Here is a tiny trained network, its code and every weight. The questions are about switching its units off for an input and a class, where a switched-off unit gives its printed mean instead of its output.

import numpy as np


def w(rows, s, z=0):
    codes = np.array(rows[::2]) - 128.0
    scale = np.full(codes.shape[1], s)
    scale[-1] = z or s
    return codes * scale


def f(y):
    return y / 2 * (1 + np.tanh(0.7978845608 * (y + 0.044715 * y**3)))


def log_softmax(a):
    a = a - a.max(-1, keepdims=True)
    return a - np.log(np.exp(a).sum(-1, keepdims=True))


def net(x, mask):
    res = np.array(x, float).reshape(1, 4) / 4 @ E
    y = f(res @ A[0][:, :-1].T + A[0][:, -1])
    res = res + np.where(mask, y, B[0][:, -1]) @ B[0][:, :-1]
    return log_softmax(res[-1] @ U[:, :-1].T + U[:, -1])


A, B = {}, {}
E = w([
[190,188,96,251,157,138,129,135,136,123],'x0',
[171,95,167,151,116,85,217,184,201,155],'x1',
[150,128,152,150,87,236,173,200,107,121],'x2',
[228,115,175,54,62,94,96,47,120,135],'x3',
],0.013)
A[0] = w([
[113,125,110,201,180,125,147,180,130,104,164],'N0',
[112,131,131,178,145,132,154,159,124,130,78],'N1',
[23,123,105,113,149,92,131,142,129,124,125],'N2',
[58,102,141,124,151,116,108,123,138,131,99],'N3',
[55,129,149,39,176,42,86,57,118,130,212],'N4',
[129,135,94,74,155,81,125,90,118,116,114],'N5',
[160,132,125,249,167,80,116,133,119,123,184],'N6',
[227,118,151,51,70,102,127,105,117,129,155],'N7',
[22,144,115,212,155,180,135,172,128,125,205],'N8',
[171,115,199,46,59,93,158,155,123,117,200],'N9',
[134,121,156,39,76,174,149,167,130,135,218],'N10',
[109,130,111,62,135,98,139,142,121,124,255],'N11',
],0.012,0.005)
B[0] = w([
[99,113,119,177,213,157,163,187,163,199,224],'N0',
[63,103,171,150,190,49,151,107,151,183,179],'N1',
[134,108,74,50,200,170,187,168,160,117,172],'N2',
[132,129,87,63,129,143,145,139,93,142,151],'N3',
[86,105,9,43,91,54,60,127,144,119,212],'N4',
[82,151,119,143,94,83,95,105,148,99,161],'N5',
[236,175,99,144,179,71,191,54,174,113,220],'N6',
[132,130,232,200,52,121,86,129,182,155,210],'N7',
[76,119,118,206,242,152,99,199,24,150,255],'N8',
[114,107,148,152,62,203,228,166,216,185,206],'N9',
[88,89,213,77,88,181,193,144,86,72,188],'N10',
[84,160,73,64,86,124,169,127,156,120,165],'N11',
],0.013,0.023)
U = w([
[193,188,135,112,99,177,65,95,57,81,44],'0',
[205,197,99,126,148,102,165,70,143,109,200],'1',
[77,103,138,82,127,200,106,157,2,30,139],'2',
[93,134,95,103,65,67,41,73,152,98,2],'3',
[63,113,95,174,227,135,146,187,83,181,163],'4',
[48,93,12,32,153,93,129,154,132,116,90],'5',
[102,66,206,88,32,160,194,146,160,134,203],'6',
],0.0093,0.0017)

Each question gives the input, the list of numbers given to net, and the class t.
The units are the neurons (one row each of A and B). Each row of codes is followed by its name. A weight is (code - 128) times the scale printed after its matrix; where a second scale follows, it is the last column's (A, B and U).
mask holds one flag per neuron, in row order. A switched-off neuron (its flag False) gives its mean, the last column of its row in B, instead of its output. The means were averaged over made-up inputs and are rounded, as every weight is.
A unit's drop is (log p(t) with every unit on - log p(t) with that unit switched off) / (log p(t) with every unit on - log p(t) with every unit switched off).
The circuit of an input: a set's keep is (log p(t) with only the set's units on - log p(t) with every unit switched off) / (log p(t) with every unit on - log p(t) with every unit switched off). Starting from all 12 units, units are removed one at a time, each time the one whose removal leaves the highest keep (on an exact tie, the one counted first), for as long as the keep stays at least 0.8.
circuit, biggest first: the units of the circuit, biggest drop first
most important unit: the unit with the biggest drop
k most important neurons: the k neurons with the biggest drops, biggest first
drop when u is switched off: that unit's drop, to one decimal
input [-1,5,3,-1], class 6: circuit, biggest first -> [N8]
input [1,-7,-2,2], class 3: 2 most important neurons -> [N8 N0]
input [1,-6,-2,2], class 3: circuit, biggest first -> [N8 N0]
input [0,6,-4,-1], class 1: circuit, biggest first -> [N8 N10]
input [-8,-6,-2,8], class 6: 4 most important neurons -> [N9 N7 N10 N6]
input [8,-1,5,8], class 6: 2 most important neurons -> [N7 N8]
input [0,-7,1,7], class 3: 4 most important neurons -> [N4 N0 N5 N2]
input [2,-6,-8,-8], class 5: 2 most important neurons -> [N4 N2]
input [-8,-8,5,-5], class 2: 2 most important neurons -> [N10 N8]
input [6,7,3,5], class 6: 2 most important neurons -> [N9 N7]
input [4,-1,-7,1], class 3: drop when N8 is switched off -> 0.2
input [-2,-7,0,5], class 3: drop when N4 is switched off -> 0.3
input [-2,-4,3,7], class 6: drop when N10 is switched off -> 0.0
input [5,-7,5,5], class 0: most important unit -> N9
